The units form a tree. The symbols * @ ~ ^ ! $ pick a child and + picks the parent.
z515 has @: z861, ^: z291, !: z783
z861 has *: z100, @: z765, ~: z510, !: z40
z291 has ~: z808, ^: z728, !: z249
z783 has *: z741, ^: z653, !: z960, $: z469
z100 has *: z384, @: z233, ^: z27, !: z635
z765 has @: z678, ~: z897
z510 has @: z840
z40 has @: z598, ^: z274
z808 has *: z839, @: z152, ~: z554, ^: z33, !: z689, $: z149
z728 has *: z872, @: z506, ^: z299
z249 has @: z472, ~: z648, ^: z827, $: z509
z741 has @: z599, ~: z449, !: z16, $: z354
z653 has *: z688, @: z941, ~: z642, !: z393, $: z171
z960 has *: z788, @: z517, ~: z518, !: z437, $: z957
z469 has *: z740, ~: z69, ^: z62

Some units and rows for them; each showing differs a little:
z740: -157 -121 73 192 -250 418 -479 -305 -482 368 341 -411 123 -453 344 458 -258 246 732 -156 -240 906 21 -251 690 -139 -715 511 643 91 350 -157 137 -373 614 -275 -357 -36 -303 170 441 92 -59 -676 293 330 -628 40 -235 -142 -88 -469 178 -84 -394 427 44 399 -145 -150 187 -167 137 502 -370 805 408 340 321 -37 548 101 -234 -641 -3 -264 62
z233: -413 -171 -636 186 -147 258 226 -251 215 27 193 286 159 -362 -55 -284 195 -5 99 629 -457 -501 -16 821 -547 -255 13 -15 191 -232 -272 474 -190 -313 -139 -287 582 -187 -404 354 -525 -267 -10 107 -650 282 44 122 -414 -30 -421 19 -109 496 285 186 123 -188 183 -15 30 1394 -639 -500 -341 -183 181 304 -694 -194 68 244 189 187 -118 -482 331
z171: 47 -309 -195 -593 -262 -846 -64 -130 -40 -326 -173 295 324 -377 219 704 -248 -40 171 199 -215 613 490 148 681 -222 358 -44 452 -165 -337 -124 -327 75 326 415 9 -57 449 -152 -34 -1032 -221 -217 313 82 -528 71 271 35 66 433 -311 -346 47 25 378 45 -324 -504 947 -737 204 385 126 349 -113 519 501 -89 -400 428 219 113 73 507 94
z808: -139 517 68 -137 248 198 547 507 -232 -128 -42 80 -475 455 -14 -620 -42 372 -709 -437 -34 -26 -324 243 -70 -215 327 249 -220 272 -165 396 885 171 -248 -107 -577 135 -304 -191 438 804 301 254 347 -838 124 254 287 -107 268 85 565 -110 -160 -426 -584 317 416 196 -650 -189 668 -219 549 -536 -491 120 -45 709 14 -260 53 -224 168 765 -202
z472: 693 144 -302 417 777 433 -125 -310 828 -114 -74 -56 -204 445 11 -484 -197 -69 -35 -361 -154 -21 -284 147 -312 603 419 4 -312 -367 -6 -319 3 104 -52 -390 -408 99 113 -126 -394 1259 -452 228 -528 -397 792 200 -129 290 255 389 57 -107 88 -451 371 173 -116 832 300 22 677 -102 333 -679 -203 -447 -288 171 -720 -1 -398 -66 342 -312 -100
z728: 491 -217 -262 -445 494 -423 719 93 71 -314 -21 305 347 -4 70 -645 92 278 -371 -323 -82 -69 258 129 43 -170 776 -413 223 -365 43 268 79 -77 -154 463 -391 428 51 211 233 685 136 432 -355 -932 -161 301 532 13 517 385 351 -454 -25 -87 65 785 100 304 340 -727 274 -325 182 -319 -1045 184 -284 34 -461 -125 -312 -56 485 16 -327
z299: 308 -28 -277 -89 167 -478 -2 299 -139 -19 -264 514 509 256 242 -490 170 297 -811 68 -164 -262 357 -285 -502 -100 603 -701 179 -347 187 441 4 71 405 668 -354 595 265 -266 464 709 347 404 219 -452 -163 152 343 42 419 569 -128 64 410 271 71 564 18 115 -200 -448 370 40 -325 -234 -733 -175 287 354 -393 -64 -250 -113 477 377 -113
z554: -433 750 191 104 177 -107 743 319 -9 100 -478 77 -53 305 186 -656 155 240 -160 -911 -128 -43 -285 -209 -84 -13 597 110 -287 224 47 -226 688 -2 -261 -85 -256 -96 -86 32 406 520 198 488 -163 -520 275 317 325 172 372 73 395 -253 -285 -272 -392 21 542 218 -444 -173 327 -189 537 -83 -349 210 -234 777 -129 -666 3 46 150 853 -280
z653: 298 -171 -423 -428 -167 -1008 201 -142 -253 -370 351 245 794 -783 224 1049 -160 -158 250 -36 247 621 498 -35 405 82 413 -206 670 -321 51 -744 -757 -86 208 452 -224 18 513 -160 371 -641 -287 -126 217 192 -685 136 -41 -229 154 -44 -510 -421 422 -122 -188 -23 -212 -699 636 -618 -48 98 -216 556 50 268 441 -302 20 299 -93 238 97 0 4
z808: -149 782 179 -408 295 210 503 552 91 -232 -199 348 -338 364 49 -672 166 77 -457 -817 -196 90 -28 122 -27 -27 385 223 -229 274 78 337 899 158 -458 -234 -595 61 -152 -272 159 514 174 418 672 -322 54 -147 193 -160 220 4 380 -303 -119 -472 -502 294 289 101 -707 -421 539 -125 558 -414 -493 28 -204 687 -30 -404 -82 -249 240 749 -34
z599: -238 406 -586 -49 -529 167 -536 -730 -55 -143 -134 -109 270 -720 405 133 -341 479 166 309 -220 -408 610 418 362 -452 145 -123 694 -259 -172 -576 382 13 15 34 -174 -732 -391 153 177 -227 -295 -9 200 434 295 346 -847 -306 -165 -297 -296 274 165 -231 636 -112 -79 26 463 141 -154 -139 -103 481 658 -176 -222 278 451 236 372 686 -11 -1035 376
z509: -1 -33 141 350 660 252 -320 137 576 -160 -554 -130 -788 798 -324 -644 -602 -360 6 26 -244 -181 307 -363 132 246 283 1 -276 211 -49 516 94 338 156 -56 -145 -271 -119 -403 -450 480 -812 64 -408 -869 636 235 354 91 92 529 221 159 -517 -481 167 167 -135 366 185 -570 432 576 335 -356 -765 2 148 -99 -599 -282 310 -366 -53 268 84
z827: 510 -136 439 497 404 47 -1049 113 463 -60 -387 84 -529 856 -279 -415 -117 379 -549 98 53 -116 87 -161 -59 10 302 11 -486 -240 424 247 388 229 136 75 -128 276 254 -305 39 1163 182 111 -100 -169 478 130 373 50 -62 566 -6 152 120 -229 317 -60 183 823 -540 19 450 484 45 -438 -363 -1246 117 112 -356 -557 61 -322 154 41 -504

From each start, follow one symbol. Which unit do you reach?
Answer with the unit's name.
---
691 -649 -407 -211 -509 -544 59 162 -427 -200 317 31 368 -683 -24 1108 -67 33 119 -95 162 91 209 160 1031 106 264 11 124 -221 -47 -281 -428 276 221 362 -51 256 759 -243 298 -778 -40 12 367 302 -526 -115 518 -606 63 -59 -108 -459 442 -59 -163 -350 -247 -502 546 -485 5 -122 -390 486 191 217 120 -276 93 365 346 451 -6 -146 251
+ z653
---
266 106 49 -223 72 234 685 1036 -291 -68 -16 302 -299 292 80 -119 -302 220 -368 -835 -159 -317 -215 -183 361 93 677 339 -277 544 161 135 854 536 -635 -249 -579 257 -152 -351 221 45 -10 291 502 -992 80 -313 304 -346 340 -169 305 83 -188 32 -482 530 176 465 -515 -104 923 -360 158 -558 -755 -485 -629 406 233 -127 268 341 -5 588 170
+ z808
---
375 -21 -272 103 224 -776 253 224 -24 -224 -217 837 239 171 85 -260 51 520 -744 260 6 -104 577 -424 -57 -370 533 -339 326 -710 4 466 173 -186 296 791 -505 988 325 -67 545 602 355 237 64 -438 -75 279 224 526 132 442 137 30 386 236 153 431 -133 52 -24 -624 331 55 -37 -297 -581 -294 307 85 -484 -115 -48 197 796 455 -153
+ z728
---
59 391 467 -146 239 -285 157 639 130 -32 -259 485 25 259 294 -603 -42 209 -957 -177 179 -115 22 -165 -425 -159 383 156 -407 158 -133 483 881 -81 -312 -188 -456 479 -59 188 558 659 476 444 484 -731 236 -223 -35 72 -87 196 144 187 390 -238 -488 24 440 195 -926 -84 433 93 312 -514 -150 -98 66 820 -61 -170 105 -373 333 654 76
+ z808
---
383 247 -112 -216 226 109 265 36 44 -583 88 -79 -161 578 -375 -1020 10 162 -563 -110 -269 -453 170 -229 185 -462 588 -192 -173 45 322 636 584 243 -29 -92 -526 73 -185 -237 237 720 99 158 349 -698 -157 441 70 23 423 355 599 -371 -331 -139 -100 449 124 595 -132 -375 542 -47 155 -653 -1036 20 -283 -86 -338 -940 -51 -276 476 -132 -259
~ z808
---
403 -406 -315 -181 -289 -504 -95 249 -264 -151 232 311 431 -692 -61 852 -451 174 308 -42 -101 127 110 -37 1090 223 464 -27 254 -136 201 -605 -449 275 110 362 -389 292 760 -183 281 -839 -186 -83 257 118 -111 -485 418 -464 -112 -4 -226 -182 404 279 -73 -173 -356 -721 285 -544 -83 -189 -268 383 -45 -62 84 -302 214 348 -124 386 -133 -65 313
+ z653
---
214 622 1 144 290 211 328 136 491 -217 -73 -202 163 382 217 -503 42 13 -165 -619 -323 -240 10 400 -245 -109 667 367 -22 792 -395 216 362 -194 -431 -564 -491 109 -516 -326 59 671 318 585 328 -342 272 187 145 -295 83 244 234 -361 161 -566 -577 336 132 570 -475 -107 935 -564 536 -459 -155 -337 -598 344 279 -8 -50 340 194 215 -238
+ z808
---
484 -623 -392 -202 -265 -666 230 296 -298 -214 580 448 182 -905 33 809 -66 15 241 -57 -26 152 37 31 1155 -107 261 -241 22 -234 84 -392 -436 286 -119 567 -319 406 461 -184 355 -648 -240 112 439 187 -396 -267 115 -295 149 -184 -157 -252 309 463 -113 -163 -220 -334 501 -649 -116 -500 -249 202 -190 -3 446 -104 364 170 -123 276 -45 -339 154
+ z653
---
387 23 -745 -93 518 -27 333 182 516 -371 59 309 462 136 284 -88 -100 109 -190 -204 -314 -99 -3 385 -425 247 828 198 462 -612 49 -274 -238 -428 -199 251 -263 317 47 -35 351 606 -166 158 -240 -644 -160 558 208 67 530 510 206 -391 253 -360 378 423 -187 568 441 -302 445 -624 161 -371 -800 16 -543 21 -558 200 -429 203 511 -235 -183
+ z728
---
215 -212 -230 -196 425 -772 109 190 -64 -360 -217 331 279 162 53 -358 42 444 -764 -14 -185 -225 425 -108 -145 -211 660 -95 140 -651 202 398 83 -268 338 837 -262 920 405 -66 684 514 224 112 -117 -629 -113 379 514 27 244 404 -58 224 462 162 141 281 149 389 4 -653 564 153 -186 -438 -873 -259 239 -32 -403 45 -459 -65 418 575 -302
+ z728
---
-136 -78 -525 -237 -139 -430 202 -42 -387 11 -130 -51 160 -561 481 1117 121 88 295 -406 17 528 153 -378 184 95 293 -115 489 -259 -135 -606 -304 -134 244 412 -15 -59 501 180 688 -506 -241 497 -336 218 -251 263 284 177 347 -145 -106 -633 108 138 -77 31 -70 -854 398 -449 -227 117 -264 375 -8 82 278 329 139 -67 414 335 35 220 -358
+ z653
---
356 147 -505 -13 748 -892 -240 229 -79 -456 -132 488 533 166 -16 -281 -61 383 -915 96 -456 -198 463 -261 -195 -55 587 -198 -126 -264 115 350 -124 -168 103 673 -376 769 319 -326 354 450 385 442 -70 -560 -49 199 240 191 318 473 104 -135 194 58 282 352 276 350 -129 -701 244 -138 -167 -197 -769 -44 160 120 -476 -7 -403 24 620 227 -434
+ z728
---
-10 423 478 -180 178 -6 336 216 238 28 80 -2 -401 234 74 -415 -180 406 -493 -895 118 101 -3 100 -335 306 290 462 -124 524 359 508 735 -341 -292 -447 -600 -105 -710 173 314 716 413 -39 654 -614 -424 25 46 -311 294 -76 555 -427 -192 142 -417 297 221 -16 -535 73 838 -499 550 -71 -474 58 -75 304 335 -101 -400 -728 342 548 74
+ z808
---
-44 -535 -200 -462 -151 -819 -2 -267 -202 -712 -412 125 530 -561 -49 821 -376 -156 -112 276 -116 778 515 125 420 -250 245 -539 416 150 -310 -63 -457 226 449 380 -322 -105 484 -61 88 -864 -149 -506 462 -88 -573 160 51 -18 -104 99 60 -305 81 -413 589 -44 -410 -333 868 -1109 -236 203 -2 366 167 459 356 -506 -59 271 72 332 200 626 53
+ z653
---
-338 588 -115 103 196 43 507 344 -268 -185 -320 -171 -126 537 340 -657 427 168 57 -841 -116 -19 -226 -196 -133 55 488 405 -450 -10 84 -47 657 80 -667 -128 -867 -97 -77 -61 694 431 381 775 -271 -412 408 -75 305 198 390 -117 499 -200 -191 -426 -299 23 699 171 -459 -178 291 -42 709 -273 -76 188 -399 1035 -92 -418 148 -77 365 676 -448
+ z808
---
463 -463 18 -349 -246 -556 -88 -301 -68 40 182 157 279 -801 279 586 -286 101 -345 -288 509 645 442 0 543 0 104 -52 625 -51 367 -209 -426 -74 553 379 -101 -49 245 85 490 -354 308 -226 345 520 -652 30 352 -266 250 -235 -50 -859 294 272 205 366 -520 -1075 535 -493 235 -82 -258 395 39 384 798 -180 137 394 -322 32 285 107 -155
+ z653
---
337 -803 -657 -419 -431 -738 -31 222 -45 -175 106 272 266 -602 4 777 -230 -97 134 -233 -28 251 374 -18 948 175 513 -67 170 -408 91 -322 -335 471 -446 652 -110 184 479 -300 205 -823 -171 113 364 257 -408 -160 449 -340 124 -189 -447 -395 33 189 98 8 -385 -362 461 -582 -93 -186 -315 189 30 112 111 -95 39 357 -65 541 -255 -295 129
+ z653
---
-121 135 -202 -19 -16 -171 555 676 -262 -47 306 175 -219 37 -123 172 -243 243 -206 -571 -243 -524 -170 86 229 224 555 260 -259 439 112 289 820 580 -609 -228 -733 222 -86 -438 206 237 224 435 616 -539 304 -242 519 -398 89 -299 371 -29 -63 -33 -707 240 264 572 -418 -189 733 -350 151 -694 -654 -111 -270 198 22 -75 37 -62 -40 554 55
+ z808
---
437 -533 175 -282 -467 -652 88 -552 -213 -120 70 -24 615 -860 341 505 -160 -45 111 -186 400 604 253 97 478 164 184 -312 631 25 468 -236 -543 -261 550 483 -201 -128 197 22 352 -214 219 -227 424 124 -841 46 236 -199 176 -476 -147 -665 278 278 84 223 6 -1008 725 -262 554 -134 -203 493 163 423 718 20 286 285 -175 -287 522 26 244
+ z653
---
226 713 124 -10 409 188 558 453 427 -391 16 75 274 107 351 -714 -29 309 -449 -384 -239 78 11 589 -690 127 657 192 -222 558 57 322 382 -106 -549 -889 -454 231 -53 -160 211 1014 -67 305 102 -532 431 329 -189 -114 -19 228 456 -40 275 -607 -322 150 151 470 -455 -206 784 -703 343 -605 -159 -289 -630 591 270 -24 15 183 217 493 55
+ z808
---
435 -340 -113 3 901 194 -240 298 723 -38 -110 -303 -562 932 -497 -646 127 -382 -129 -418 -150 -243 -10 -198 -181 462 315 120 -471 -111 273 -134 71 552 287 112 -59 -436 318 -116 -251 1163 -247 243 -684 -365 534 -248 57 55 -36 353 -47 -281 -565 -396 127 353 68 562 -144 -171 512 412 377 -685 -619 -614 -341 -176 -507 -544 -239 -561 296 -11 -199
^ z827
---
437 96 -614 -143 -169 -502 -283 -398 3 -599 25 268 938 -621 241 729 -68 -229 82 47 -215 521 104 298 364 29 283 -158 606 -374 -443 -567 -746 34 66 43 -260 -56 477 -40 32 22 -394 -107 401 323 -210 428 -205 -360 -43 10 -199 -324 473 -343 328 153 -518 -189 836 -555 -157 -538 189 508 256 -50 276 48 -215 753 179 357 48 1 102
+ z653
---
-88 380 209 -175 151 2 526 553 -18 -330 -540 181 -391 539 348 -384 -353 -118 -372 -83 -490 372 -69 128 -221 -410 493 119 -88 424 -162 752 969 329 -228 -409 -754 -179 -436 -385 -67 337 -45 111 475 -795 -51 164 367 -114 44 31 484 40 -286 -582 49 403 90 539 -428 -392 876 284 514 -438 -484 291 -70 233 116 -10 164 -371 102 1064 126
+ z808
---
370 83 -80 53 -230 -408 622 664 -67 7 -384 108 -374 259 -124 -273 71 278 -159 -478 -303 -476 -219 125 563 -51 378 379 -253 462 7 320 779 417 -762 -216 -633 69 -142 -424 309 -35 -59 556 457 -587 40 -256 400 -444 46 89 379 166 -317 -238 -881 565 121 296 -796 -96 649 -406 251 -475 -691 51 -541 359 5 -382 100 -25 15 349 67
+ z808
---
327 -500 20 178 322 -406 430 170 320 -227 208 6 230 -11 -37 -482 -76 200 -444 -669 73 84 126 195 59 291 469 -66 414 -278 586 543 -271 -240 126 593 -366 405 -173 -37 608 448 656 -13 223 -550 -494 599 437 -138 793 166 242 -743 -151 262 127 809 215 -256 221 -284 1074 -104 82 -251 -799 284 225 186 -182 19 -657 -383 491 121 -121
+ z728
---
248 -180 -317 -483 -101 -769 23 -29 -162 -424 261 299 805 -633 346 716 59 -341 -2 -129 93 456 344 -111 722 110 454 -275 494 -379 -279 -686 -340 -13 477 430 -297 121 499 -202 585 -572 -28 15 193 128 -262 87 -40 -115 296 50 -303 -549 246 -240 127 -58 -388 -847 433 -815 -259 -131 -322 632 19 106 796 -181 319 163 -98 400 237 61 50
$ z171
---
376 -32 -703 49 413 -85 474 -197 860 -391 49 438 773 141 282 -560 53 254 -270 -156 -380 -160 253 430 -352 293 866 396 385 -241 -40 -183 -276 -326 -74 117 -305 314 107 -81 345 914 -153 437 -74 -860 157 509 119 -153 423 511 225 -282 324 -117 431 619 -202 538 186 -243 595 -269 42 -192 -752 5 -490 -88 -416 375 -234 582 447 20 -279
+ z728
---
-419 384 268 -233 223 -187 309 339 375 -144 -640 30 -601 473 240 -670 28 -388 -384 -304 -302 -77 223 155 -256 225 542 269 -134 632 -282 855 826 184 -114 -150 -505 -491 -328 -252 -1 193 -3 395 236 -977 106 231 202 -166 1 -259 209 28 -170 -734 -363 68 194 269 -405 -616 873 161 553 -280 -444 488 215 554 -198 -235 283 -303 45 713 77
+ z808
---
31 336 460 121 194 -104 171 442 -181 -203 -89 158 77 301 456 -511 -17 205 -727 -263 -64 -324 96 -101 -470 8 367 9 -496 121 75 354 928 -138 -614 -135 -371 421 33 -70 397 883 419 526 306 -532 93 -147 22 89 -428 143 120 73 308 -438 -492 -35 542 456 -946 -277 551 135 218 -425 -273 -379 297 545 -3 -376 303 -183 290 868 51
+ z808
